Below is a small trained network, with its code and all its weights. Each question gives an input and a class and asks what happens when units are switched off, that is, made to give their printed mean instead of their output.

import numpy as np


def w(rows, s, z=0):
    codes = np.array(rows[::2]) - 128.0
    scale = np.full(codes.shape[1], s)
    scale[-1] = z or s
    return codes * scale


def f(y):
    return y / 2 * (1 + np.tanh(0.7978845608 * (y + 0.044715 * y**3)))


def log_softmax(a):
    a = a - a.max(-1, keepdims=True)
    return a - np.log(np.exp(a).sum(-1, keepdims=True))


def net(x, mask):
    res = np.array(x, float).reshape(1, 7) / 4 @ E
    y = f(res @ A[0][:, :-1].T + A[0][:, -1])
    res = res + np.where(mask, y, B[0][:, -1]) @ B[0][:, :-1]
    return log_softmax(res[-1] @ U[:, :-1].T + U[:, -1])


A, B = {}, {}
E = w([
[73,101,132,178,71,224,179,148],'x0',
[185,26,121,168,237,169,143,132],'x1',
[226,193,195,159,124,152,155,195],'x2',
[107,96,155,254,96,35,128,137],'x3',
[100,160,172,126,175,115,230,35],'x4',
[129,47,238,66,84,114,128,140],'x5',
[229,98,55,123,43,118,181,60],'x6',
],0.0051)
A[0] = w([
[124,125,140,123,152,111,128,134,5],'neuron 1',
[144,71,56,121,74,144,23,216,88],'neuron 2',
[136,167,177,139,155,119,203,83,66],'neuron 3',
[180,154,124,62,195,2,89,119,73],'neuron 4',
[128,148,99,152,138,128,134,113,5],'neuron 5',
[133,147,110,28,140,189,134,125,58],'neuron 6',
[139,107,117,131,147,127,145,131,32],'neuron 7',
[182,107,85,115,60,111,169,80,42],'neuron 8',
[146,16,109,157,217,157,132,108,34],'neuron 9',
[127,51,207,64,80,104,140,126,63],'neuron 10',
[140,154,126,44,149,209,140,107,65],'neuron 11',
[133,44,219,69,88,120,128,125,42],'neuron 12',
[153,44,113,157,208,156,136,125,14],'neuron 13',
[29,50,51,88,121,98,106,90,23],'neuron 14',
[58,89,118,168,75,230,168,141,63],'neuron 15',
[124,96,165,225,108,63,138,124,73],'neuron 16',
[78,125,137,117,174,116,208,49,57],'neuron 17',
[177,153,177,138,122,148,144,158,68],'neuron 18',
[131,139,105,38,144,193,134,125,55],'neuron 19',
[98,204,136,115,57,116,111,126,56],'neuron 20',
[118,128,129,122,141,133,98,151,76],'neuron 21',
[43,205,123,86,26,85,121,111,6],'neuron 22',
[219,130,126,137,83,144,164,116,66],'neuron 23',
[23,154,174,116,193,134,85,174,37],'neuron 24',
[92,125,146,171,75,228,172,144,42],'neuron 25',
[99,159,159,125,154,111,205,73,64],'neuron 26',
[112,199,34,187,162,147,129,119,39],'neuron 27',
[197,222,195,154,96,139,145,165,69],'neuron 28',
[109,147,161,127,154,110,192,79,61],'neuron 29',
[49,69,76,96,121,108,101,76,42],'neuron 30',
[99,105,143,224,96,32,141,117,49],'neuron 31',
[89,174,189,145,189,152,101,171,87],'neuron 32',
[118,178,48,169,162,139,134,131,39],'neuron 33',
[190,96,67,109,60,116,162,82,32],'neuron 34',
[192,98,153,169,183,165,139,151,35],'neuron 35',
[129,196,46,182,156,144,126,121,119],'neuron 36',
],0.0097,0.0023)
B[0] = w([
[127,119,117,124,121,130,135,108,114],'neuron 1',
[119,201,237,160,82,138,52,155,253],'neuron 2',
[148,148,182,143,102,136,88,150,175],'neuron 3',
[193,119,81,86,139,122,56,2,238],'neuron 4',
[102,117,141,126,128,135,129,122,119],'neuron 5',
[88,107,65,164,136,120,90,170,190],'neuron 6',
[106,141,133,117,126,130,131,121,121],'neuron 7',
[81,155,127,187,124,130,178,76,202],'neuron 8',
[89,192,102,40,103,137,168,142,244],'neuron 9',
[92,38,183,100,141,128,138,124,201],'neuron 10',
[102,108,63,163,131,122,83,186,191],'neuron 11',
[97,31,180,91,134,131,137,132,204],'neuron 12',
[88,180,103,55,100,130,161,130,212],'neuron 13',
[251,119,117,154,170,124,181,182,212],'neuron 14',
[176,128,91,98,146,103,64,22,189],'neuron 15',
[96,105,44,162,144,135,80,170,205],'neuron 16',
[155,165,195,152,105,135,90,160,202],'neuron 17',
[164,109,123,127,158,126,143,148,159],'neuron 18',
[92,117,69,163,127,117,90,168,185],'neuron 19',
[109,162,115,51,119,142,150,146,183],'neuron 20',
[132,138,136,148,110,126,136,125,131],'neuron 21',
[77,194,101,20,108,141,172,141,224],'neuron 22',
[140,133,124,184,140,128,180,115,197],'neuron 23',
[86,142,123,212,111,129,208,58,219],'neuron 24',
[186,126,98,103,149,108,86,53,173],'neuron 25',
[126,167,177,134,91,133,87,139,178],'neuron 26',
[103,32,179,91,130,119,134,132,198],'neuron 27',
[208,141,114,107,162,129,173,189,206],'neuron 28',
[122,157,176,133,112,129,92,131,166],'neuron 29',
[211,124,122,150,173,132,170,169,192],'neuron 30',
[82,112,42,169,132,131,72,185,214],'neuron 31',
[126,134,126,202,121,126,193,96,193],'neuron 32',
[105,63,163,106,133,131,133,120,172],'neuron 33',
[87,154,138,195,121,128,186,70,212],'neuron 34',
[145,166,111,75,128,125,168,164,192],'neuron 35',
[112,46,179,103,134,128,136,140,203],'neuron 36',
],0.029,0.0049)
U = w([
[78,198,90,18,94,155,194,157,84],'0',
[68,100,33,194,144,121,63,200,119],'1',
[89,147,138,231,120,133,230,58,96],'2',
[93,3,207,83,150,129,144,137,147],'3',
[252,143,130,145,205,134,189,207,253],'4',
[184,138,91,95,147,88,52,9,90],'5',
[141,194,225,163,58,154,57,168,102],'6',
],0.0073,0.0034)

Each question gives the input, the list of numbers given to net, and the class t.
The units are the neurons (one row each of A and B). Each row of codes is followed by its name. A weight is (code - 128) times the scale printed after its matrix; where a second scale follows, it is the last column's (A, B and U).
mask holds one flag per neuron, in row order. A switched-off neuron (its flag False) gives its mean, the last column of its row in B, instead of its output. The means were averaged over made-up inputs and are rounded, as every weight is.
A unit's drop is (log p(t) with every unit on - log p(t) with that unit switched off) / (log p(t) with every unit on - log p(t) with every unit switched off).
The circuit of an input: a set's keep is (log p(t) with only the set's units on - log p(t) with every unit switched off) / (log p(t) with every unit on - log p(t) with every unit switched off). Starting from the 12 units with the biggest drops (on a tie, the unit counted first), units are removed one at a time, each time the one whose removal leaves the highest keep (on an exact tie, the one counted first), for as long as the keep stays at least 0.8.
units of the circuit, in order: the units of the circuit, biggest drop first
unit that matters most: the unit with the biggest drop
top k neurons: the k neurons with the biggest drops, biggest first
drop of u: that unit's drop, to one decimal
input [6,7,-6,-2,4,-8,-2], class 3: units of the circuit, in order => (neuron 27)
input [0,7,-3,-8,6,-8,8], class 1: top 2 neurons => (neuron 11; neuron 19)
input [4,6,6,1,5,-1,-6], class 0: top 4 neurons => (neuron 35; neuron 13; neuron 9; neuron 14)
input [-6,0,0,5,8,-2,-6], class 6: top 2 neurons => (neuron 17; neuron 26)
input [-6,5,-2,-4,-4,4,-2], class 5: top 2 neurons => (neuron 4; neuron 22)
input [-6,-4,4,-2,4,-6,-4], class 3: units of the circuit, in order => (neuron 36; neuron 27)
input [1,-3,2,0,-6,7,0], class 3: top 2 neurons => (neuron 12; neuron 10)
input [1,2,-1,-1,8,6,-6], class 6: top 4 neurons => (neuron 17; neuron 26; neuron 3; neuron 29)
input [0,-2,-7,-7,-1,2,0], class 1: top 2 neurons => (neuron 6; neuron 19)
input [7,-6,5,-3,6,-3,7], class 2: top 2 neurons => (neuron 8; neuron 34)
input [5,-7,-3,7,3,8,-4], class 3: top 3 neurons => (neuron 10; neuron 12; neuron 9)
input [7,1,0,-3,7,5,-4], class 5: top 2 neurons => (neuron 15; neuron 25)
input [3,4,6,-2,-6,-6,-6], class 2: top 2 neurons => (neuron 32; neuron 24)
input [8,-5,8,2,3,7,-2], class 4: unit that matters most => neuron 28
input [-6,-2,-1,2,3,-1,4], class 5: drop of neuron 4 => 0.7
input [2,1,7,8,-7,-2,-4], class 1: drop of neuron 31 => 1.2
input [7,-6,-4,4,-6,-7,0], class 3: drop of neuron 36 => 0.7
